(in the rows, 128 means zero)
Each row of numbers stands for one node and depends on some of the facts below. Use the named rows to name the rest.

How the nodes are related:
ρ: points at; Ξ: refers to; τ: is directly followed by
[ploba rakal] ρ kluta
[ploba] ρ galalu
[ploba] ρ klidre
[ploba brorum sesa] ρ nobru
[ploba] ρ vubur
[dogri flesko] ρ ketrer
[nupak] ρ graflek
[nupak] ρ pluvan
[nupak trokluske drafum] ρ fople
[pugri kozo klostil silen poba] ρ tilil
[pustegun fupil] ρ riplir
[pustegun] ρ dadro
[pustegun] ρ trokan
[vosteros] ρ soska
[vosteros badri] ρ pleskel
[kozo kisko turuk flesko] ρ mogras
[bostedros] ρ dribrel
[bostedros lestefus skapal] ρ fabono
[bostedros rike kosta fupil] ρ dapu
[kisko poba] ρ kleskoskan
[kisko] ρ salo
[kisko] ρ nastar
[vomider drafum tiram] ρ bubruk
[zukom klikam tregra gista] ρ ketan
[zukom] ρ napal
[klikam] ρ grutek
[gragro] ρ vastem
[turuk bruden zista] ρ trostur
[turuk] ρ skugar
[brozul lestefus] ρ bruflu
[brozul] ρ droger
[brozul] ρ dristo
[rubrok] ρ serom
[rubrok leplun brodron] ρ gevovur
[rike drubris] ρ britulak
[flesko brodron tuten] ρ tretum
[trokluske] ρ nastim
[gurula] ρ sugrem
[ruple pomi] ρ tefli
[gepliflum] ρ klisto
[gepliflum] ρ trogrok
[traklobik] ρ samer
[traklobik benim] ρ zibro
[traklobik] ρ kizi
[drafum] ρ narofa
[guvinil] ρ klupler
[guvinil] ρ ruris
[guvinil poba] ρ fanos
[momun] ρ gomatok
[pomi] ρ sotran
[nilas] ρ lafles
[mapen] ρ dragrar
[ganes skapal] ρ floden
[rakal] ρ zatus
[brugrik] ρ roso
[brugrik] ρ kletriplu
[drubris] ρ zofam
[kopu] ρ zirok
[gista] ρ fistu
[trekal] ρ gikli
[trekal] ρ skagol
[tuten] ρ fludram
[sesa poba] ρ skiden
[tiram] ρ trebre
[tiram] ρ gamek
[poba] ρ flatas
[skapal] ρ fusobru
ploba Ξ: dulos
zirok Ξ: rafliter pomi trebre nastim
dapu Ξ: roso pomi skagotri trokluske fudrudok skugar
dragrar Ξ: flestim nobru taflo
fludram Ξ: ludir flestim flili
tretum Ξ: tregra poba brire vastem gamek
vomider Ξ: bubruk pugri brofu gista kosta
pluvan Ξ: biber kletul floden dristo
narofa Ξ: dribrel klidre trebre
sugrem Ξ: silen zista serom buflak skagotri flestim zibro zoses
rike Ξ: vubur fudrudok zoses trogrok
skugir Ξ: flatas gikli klidom
samer Ξ: zegi dogri zukom
leplun Ξ: zofam
ruval Ξ: tregra vubur trokluske peki
galalu Ξ: dadro ruple poba vubur
traklobik Ξ: sesa ludir suloron zibro
bilon Ξ: dulos
sotran Ξ: gikli kekla bistom
gulol Ξ: riplir brozul soska skagol dristo
britulak Ξ: sesa pomi fabono skagol novo suloron vastem gista
rakal Ξ: skisis kidi pusto
klemok Ξ: bistom
batetir Ξ: ketan ladran flatas neken tregra floden
ruris Ξ: gepliflum drepladal klikam bistom
stanuk Ξ: flatas gurula kekla fistu lestefus dristo drubris fanos
napal Ξ: zozem ziman flesko zatus nupak
vodra Ξ: skapal klisto suplen bruden
klasik Ξ: kidi nupak kletriplu tratro
mupo Ξ: zozem novo fluflu
tuten Ξ: skisis poba dristo
skatro Ξ: rubrok
τ:
klisto τ grutek τ rike τ rufles τ flatas τ pomi τ ruris τ bavom τ ladran
ketan τ suloron τ leplun τ britulak τ gepliflum
zozem τ nastim τ nilas τ neken τ ziman τ traklobik τ batetir
sugrem τ skagotri τ leras
pari τ graflek τ klidre τ dristo
badri τ sotran τ skapal τ dogri τ peki τ klirobrak
skugir τ klikam τ tuten τ silen τ gurula τ gamek τ fludram τ fabono τ gomatok
tilil τ kizi τ tregra τ bufom τ mupo τ taflo τ roso τ biber
flesko τ brorum τ kekla τ ludir τ momun τ bruflu τ brire τ drobar τ kidi
novo τ suplen τ trekal τ fudrudok
galalu τ vosteros τ mapen τ dadro τ zegi τ tiram τ nastar τ ganes τ klupler
zatus τ klasik τ vubur τ drafum τ zibro τ rubrok τ brofu
kletriplu τ lafles τ dapu τ soska τ brugrik τ klostil
fluflu τ bilon τ nobru τ salo τ rodok
rakal τ skatro τ bruden τ drubris τ vastem τ pluvan τ tefli τ kluta τ klemok
fusobru τ kozo τ kletul τ zirok τ riplir τ serom τ kopu τ drepladal τ ploba τ brozul
stanuk τ kosta τ fistu τ dragrar τ rafliter τ gikli τ flestim τ fanos τ ketrer τ skugar
skiden τ plumor τ dotrola τ ruple τ klugrubro τ bostedros τ ruval
brodron τ pugri τ tratro τ klidom τ floden τ tasko τ vomider τ trokan τ skisis
trebre τ nenos τ mogras τ grugro τ trogrok τ turuk τ gista τ nupak τ trostur
benim τ bubruk τ flili τ dribrel τ lestefus τ gevovur τ pustegun
poba τ dulos τ zukom

Named rows:
sesa: [156  99 131 132 123 135 127 125 118 145 102 133 134 123 112 109 116 120
 125 122 142 133 120 130 108 136 104 101 127 148 143 124 140  80 100 154
 179  88 117 125 128]
nobru: [129 145 129 129 157 142 125 158 126 147 156 144 148 124 124 139 109 121
 122 128 130 148 120 143 127 124 124 133 146 125 128 132 133  75  93 100
 145  96 127 140 117]
salo: [125 141 131 140 135 117 133 121 135 126 154 122 144 128 145 140 132 118
 123 135 134 132 117 126 170 127 116 135 136 122 121 136 127 152 126 105
 129 119 124 115 136]
dragrar: [134 129 120 155 139 115 129 147 145 122 164 157 141 142 127 125 113  98
 123 163 111 132 111 137 143 114 123 148 131 116 132 124 131 107 112 107
 169 101 128 109 162]
leplun: [121 191 122 130 170 102 137  96 133 140 118 118 130 144 112 133 113 128
 117 140 140 192 122 144 114 125 109 124 146 110 148 123 113 137 126  84
  91 117 118 119 178]
roso: [142 101 144 133 116 166 113 158 124 118  85 136 108 143 119  83 132 102
 141 132 101  81 130 123  98 135 168 119 125 145 108 127 153  64  97  97
 175 162 125 147 130]
gikli: [132 131 139 135  89 147 133  99 109 119  92 108  95 153 138 101 157 132
 131 120 120 110 122 118 142 128 165 123 134 132  82 134 136 183 138 111
 139 168 151 143  92]
dadro: [138  97 126 139 135 104 124 126 134 130 142 115 112 140 137 146 102 103
 136 132 132 130 116 137 157 126 125 135 139 117  91 140 132 109 108 132
 156 143 111 146 118]
galalu: [127 100 102 113 168  95 132 159 142 116 161 163  66 123 114 153  88 137
 124 151 112 155 129 139 115 109 104 154 118 103 148 114  94 125 141 205
 111 146 128 151 127]
vubur: [135  98 130 127 153 130 123 154 127 144 149 131 122 127 117 157  93 116
 134 122 125 139 117 147 135 125 119 134 145 120  95 139 139  54  84 132
 148 136 117 172  90]
skagotri: [134 103 125 116 160 138 123 185 127 156 160 172 120 115 117 141  97 128
 123 126 121 144 124 144 106 124 122 131 137 131 135 130 128  45  75 137
 151 103 125 170  87]
fusobru: [120 135 119 109 154 111 130 159 129 145 184 158 114 104 134 143 125 159
 118 123 135 156 136 132 121 125 127 143 128 121 163 125  85 173 135 177
  73 100 142 142 112]
skapal: [119 187 123 123 135  94 130 127 120 149 162 102 175 127 129 156 125 120
 119 112 148 151 119 144 122 137 132 134 141 115 138 124 133 121 130 108
 101  83 119 119 114]
serom: [149 122 145 140 128 129 114 164 123 124 100 132 108 149 125  76 138  97
 134 140  93  99 123 129 117 133 170 125 137 138 112 131 148  87  73  95
 188 133 117 152 132]
badri: [133 142 105 109 149  87 129 134 125 145 165 125 139 111 118 141 123 144
 115 120 136 174 128 131 107 131 120 138 128 114 177 119  93 162 141 188
  68  78 126 139 122]
nupak: [133 117 139 113 116 106 109 106 134 117  58  61 131 113 125 115 132 122
 151  98 145  91 156 111 106 153 137  96 113 148 118 136 150 112 152 110
  95 169  95 116 161]
klostil: [118 161 129 127 107 121 137  82 118 132 112  71 182 162 126  78 171 152
 130 177  91 102 146  91 130 150 102 136 119  94 119 122 133 151 112 137
 190 107 104 156 129]
zukom: [131 144 124 113 109  73 126 104 124 152 163 109 200 109 107 137 146  83
 112 103 134 177 139 159 139 119 116 147 126 148 145 140 144  82 132  86
  83 103 111 121 100]
klisto: [118 135 121 102 149 104 126 167 124 150 188 144 128  97 136 138 132 160
 116 112 133 162 137 128 124 129 133 143 133 121 157 132  82 169 123 166
  67 102 136 151  98]
grutek: [111 148 127 110 153 129 132 146 126 139 167 149 139 105 129 151 129 143
 117 125 130 161 137 146 134 119 118 147 131 133 148 129 112 120 127 114
  89 117 136 130 101]
tratro: [111 129 142 108 167  92 127 143 137 133 140 115 134 102 143 182 114 131
 135 115 165 151 137 136 158 139 104 125 131 129 121 141 133 108 129 127
 122 162 101 126 117]

Name these rows:
No name comes twice in this set of rows, the named rows included.
[151 112 116 139 133  75 125 104 131 132 127  90 128 153 112 142 103  95
 133 128 133 145 106 143 136 129 126 129 135 112 101 135 138 109 112 140
 153 121 102 147 132] | ruple
[117 140 134 131  78 194 121  98 122 120  88 128 135 137 139  91 146 138
 136 108 114  75 146 102 112 126 163 112 127 135  92 134 135 165 147  77
  87 156 156 130 133] | drepladal
[151 114 118 127 127 112 121 126 122 139 117 117 122 150 105 122 102  99
 134 121 118 130 117 136  97 130 137 120 136 124 118 127 138  82 101 143
 150 108 110 162 118] | trokluske
[117 113 129 128 139 152 137 110 123 136 132 136 115 126 130 170 107 138
 127 119 149 151 124 140 153 118 108 130 136 126  93 138 130 109 131 132
 137 153 138 141 100] | kletul
[128 140 113 110  98 110 137  90 108 152 159 125 173 115 102 133 151 109
 105  98 130 189 139 159 123 110 116 146 125 148 149 130 126 111 142 129
  60  98 139 135  74] | klikam
[151  84 109 121 102  80 128  90 116 149 133 104 152 128  87 142 120  65
 121 100 129 177 132 174 131 110 105 138 126 149 109 142 155  33 116 136
 117 132 103 151  74] | tregra
[143 119 148 133 115 168 111 165 120 128  92 137 125 133 125  75 141 108
 137 125  98  83 134 121  93 137 175 116 132 149 113 134 155  67  83  81
 170 133 127 151 118] | flestim
[126 119 125 142 109 135 139  85 126 136 138 122 121 149 145 146 125 126
 126 121 134 142 111 134 166 119 125 128 141 116  85 140 126 168 138 126
 127 130 141 131 102] | klidom
[142  91 129 146 138 121 122 149 133 143 149 138 128 139 127 130 108  97
 133 130 122 122 110 143 147 126 124 130 141 128  99 140 139  81  81 123
 179 122 111 153 113] | fudrudok
[135 105 125  88 187  69 129 117 133 143 130  92 120  88 117 155 115 165
 123 110 169 181 121 126 107 145  90 116 120 129 184 129  88 168 137 202
  91 117 100 151 135] | flesko
[140  70 112 105 108  98 132 120 117 144 166 151 106 111 104 136 131 113
 116 103 122 179 145 155 134 103 112 149 117 145 131 138 105 129 141 196
  56 134 132 165  61] | ketan

Now the same nodes, written a new way:
Some nodes and their rows:
graflek: [129 125 113 121 130 136 142 135 116 111 116 119 123 158 142 130 112 135
 134 138 123 109 124 116 128 130 106 143 137 122 122 129 141 132 135]
klemok: [ 77  90 195 115 119 101  94 109 186 151 178  94 136  44 133  90 171  82
 147  86 171 143 174  96 122 118 181 104 118 158 117 121 153 100 130]
rike: [145 161 114 165 130  91 145 128  84 113 111 154 180 152 145 148 102 159
 120 180 108 101 106 152 121 147 127 103 179 153 142 153  99 150  85]
gamek: [139 111 110 137 109 134 142 139 134 137 144 144 163 105 127 128 156 119
 121 115 153 120 138 118 140 115 144 115 100 133 120 139 124 119 123]
fople: [113 156 130 112 150 130 130 104 115 123 122 103 127 136 113 114 128 137
 137 119 125 155 144  93 131 121 127 139 134 114 131 140 120 124 118]
skisis: [123  87 153 141 114 123 122 135 169 162 161 104 134  54 135 124 194  96
 115 100 161 158 163 121 164 110 192  96 107 130 115 141 138 105 152]
zoses: [135 150 149 166 132 140 132 124 135 130 114 119 150 179 105  95 149 163
 115 126 113 165  68 130 146 117 163 161 123 140 130 129 121 131  85]
batetir: [107 124 157 114 109  68 107  92 156 160 175 119 195  10 133 116 184  68
 141 103 178 117 194 104 127 116 197  69 127 166 118 137 117  80 116]
zista: [127 166 166 160 134 122  99  69 117 132 118 153 146 162  88  91 146 162
 126 134 105 180  95 157 136 140 156 176 150 126 152 105  94 142 118]
vubur: [154 122  83 151 115 156 158 153 119 113 111 155 180 175 138 115 143 140
 106 155 123 122  76 133 162 130 127 140 114 122 124 136 119 133 128]
biber: [ 97  89 161 123 112 121 115 130 173 162 177 120 145  44 131 110 189  88
 122  89 176 146 155 116 143 113 178 101  93 144 122 130 140 103 142]
suplen: [139 109 116 119 134 150 137 149 118 111 125 112 118 168 147 126 112 135
 129 145 120 120 106 111 139 126  93 141 136 122 136 118 145 140 143]
kidi: [123  76 173 145 123 125 126 131 179 167 148  93  96  65 143 133 202 100
 113  97 147 176 172 119 176 108 194  94 124 127 105 144 143 107 157]
klisto: [147 123  79 112 144 163 158 151  81  84 101 127 105 205 144 137  81 149
 132 171  96  99  85 122 124 140  58 164 144 106 134 123 137 145 147]
badri: [137 155  69 111 146 147 146 135  89  90  86 148 120 200 131 150  75 156
 137 170  85  93  98 149 120 162  71 143 152  98 143 122 114 146 143]
klirobrak: [120  76 195 132 118 103 101 116 181 169 173 100 128  63 146 109 179  95
 128  93 172 167 161  98 134 102 164  97 126 148 119 134 145 112 134]
nenos: [140 143  92 119 133 144 142 142  95  98 106 125 111 182 133 142  90 145
 130 152 102  96 115 128 128 140  94 154 144 117 130 121 128 142 142]
ruris: [ 87 123 172 107 125  85  98 104 155 134 153  97 130  75 140 110 137  95
 154 107 154 121 180 100 109 124 163 116 139 155 127 118 143 103 121]
drepladal: [ 89  83 168 119 131 132 112 137 181 135 156  97 110 108 133 101 158 103
 136 104 152 147 133 110 126 126 150 135 110 132 135 124 154 114 142]
trokluske: [136 154 103 140 140 140 133 110 121 135 119 165 188 159 109 114 154 155
 109 128 135 165  91 132 142 128 122 122 118 110 140 141  89 129  98]
mapen: [132 139  93 112 137 133 131 121 109 113 110 142 120 164 131 143 100 143
 137 153 106 110 110 147 122 154  93 135 147 111 140 126 125 144 144]

Rows to name:
No name comes twice in this set of rows, the named rows included.
[121 147  82 116 116 163 148 149 111 103 104 162 101 194 118 147  86 153
 150 126 117  82 137 113 104 121  70 161 102  88 132 133 128 153 126] | bubruk
[154 125  90 137 121 141 148 144 115 115 119 140 160 144 138 131 138 130
 112 145 128 116 103 125 153 130 127 132 121 125 129 136 124 127 130] | dadro
[ 74 112 119 115 131 138 125 150 157 123 146 148 130  91 113 121 151 109
 127 123 146 119 134 148 127 152 150 115 108 123 151 122 128 110 131] | lestefus
[ 84 128  91 102 131 145 135 143 140 112 123 146 131 113 111 131 138 109
 129 134 130 102 119 156 123 155 139 130 104 118 149 116 124 119 145] | gurula
[110 132 107 132 123 143 129 172 113 111 143 143 112 117 119 144 114 128
 123 134 127  99 135 142 111 123 127 140  98 122 133 127 130 131 125] | riplir
[161 164 116 132 118  92 119 102  83 126 131 135 149 125 132 147  80 137
 144 128 129  96 149 108  94 109  88 122 134 141 122 130 112 136 104] | zirok
[128  99 154 162 102 140  99 134 162 163 143 139 112  83 125 153 148 146
 130  83 161 138 121 178 104 121  96 114  87 124 109 138 119 141 104] | gista
[106  83 180 149 137  98 104 141 152 157 174 129 123  82 142 134 156 119
 121 126 157 156 153 122 133 128 140  77 144 139 141 154 127 127 119] | bostedros
[137  74 195 165  96 110 106 113 182 185 170 136 171  80 135  90 194 118
 118  95 178 170 136 104 145  95 165 109 112 149 117 133 127 119 117] | skugar
[142 110 106 119 144 141 113  95  80 121 131 153 122 166 132 129 114 144
 142 167 113 128 110 135 132 157  74 161 157 103 163  99 109 148 188] | bruden
[168 196  41 120 125 113 160 113  61  86  86 147 182 167 138 159  82 135
 130 174  95  65 126 129 129 145 106 130 151 126 118 133 102 137 125] | galalu

Now the same nodes, written a new way:
Some rows with their names:
skapal: [119 111 132 118 149 124 122 149 105 155 127 117 106]
rufles: [129 112 131 137 132 134 126 117 121 148 137 134 135]
gurula: [140 113 124 137 126 134 121 137 126 142 135 135 115]
brorum: [120 135 112 159 132 135 136 114 105 125 122  88 129]
graflek: [116 125 125 133 138 146 134 119 137 148 100 109 158]
ruple: [129 118 126 135 120 134 124 120 119 152 142 124 119]
zozem: [116 125 115 125 148 140 134 137 127 121  89  87 136]
trebre: [115 127 120 129 145 144 131 122 143 130  85  92 152]
bostedros: [140 115 137 119 150 117 111 173 124 128 139 140  85]
dapu: [108 121 148  86 116 116  89 103 114 107 128 133 151]
mupo: [135 131 119  94  85 120  97 114 128 118 120 144 132]
drafum: [133 123 110 131 119 136 124 116 130 182 116 129 120]
neken: [128 110 134 141 126 134 125 117 121 146 141 130 132]
biber: [138 155 144 143 136 113 137 149 150 125 160 150 114]
zofam: [124 117 143 134 151 128 121 139 128 119 137 132 132]
kidi: [135 162 146 146 134 106 144 142 152 127 164 155 111]
brofu: [142 137 138 141 144 120 129 136 145 119 138 151 115]
skagol: [127 125 134 137 134 131 126 126 133 126 128 130 134]
droger: [125 120 142 133 155 128 121 136 128 127 134 132 133]
leras: [121 118 128 135 131 132 131 111 117 149 126 121 139]
bistom: [127 110  93 157 120 116 147 208 120 125  91 166 146]

Which node is each row?
No name comes twice in this set of rows, the named rows included.
[135 161 151 148 128 110 143 154 154 129 183 146 110] | skisis
[143 138 131 139 135 117 131 139 143 129 133 144  99] | kopu
[130 138 171 135 172 106 122 149 145 102 158 165 119] | fabono
[124 108 154 135 115 139 117 160 124 139 187 128 138] | dristo
[140 114 126 147 128 125 126 169 139 117 127 159 139] | gikli
[119 128 131 164 113 133 123  87 110 124 156  98 147] | vubur
[118 118 139  90 106 114  84  89 118 114 125 139 142] | britulak
[134 159 147 140 151  96 142 162 140 136 165 149  88] | brozul
[128 195 117  52 148 151 116 158  85 131  98 118 178] | bilon
[130 106 125 114 122 134 141 101 114 149 132 138 118] | dogri
[121 121 112 114 123 139 164 107 108 125 117 102 115] | kozo
[122 125 131 174 124 131 125  67 110 112 132 114 156] | nobru
[122 130 126 174 127 131 126  90 105 125 139 110 150] | klidre
[120 120 126 131 137 130 128  93 118 145 114 123 134] | flili

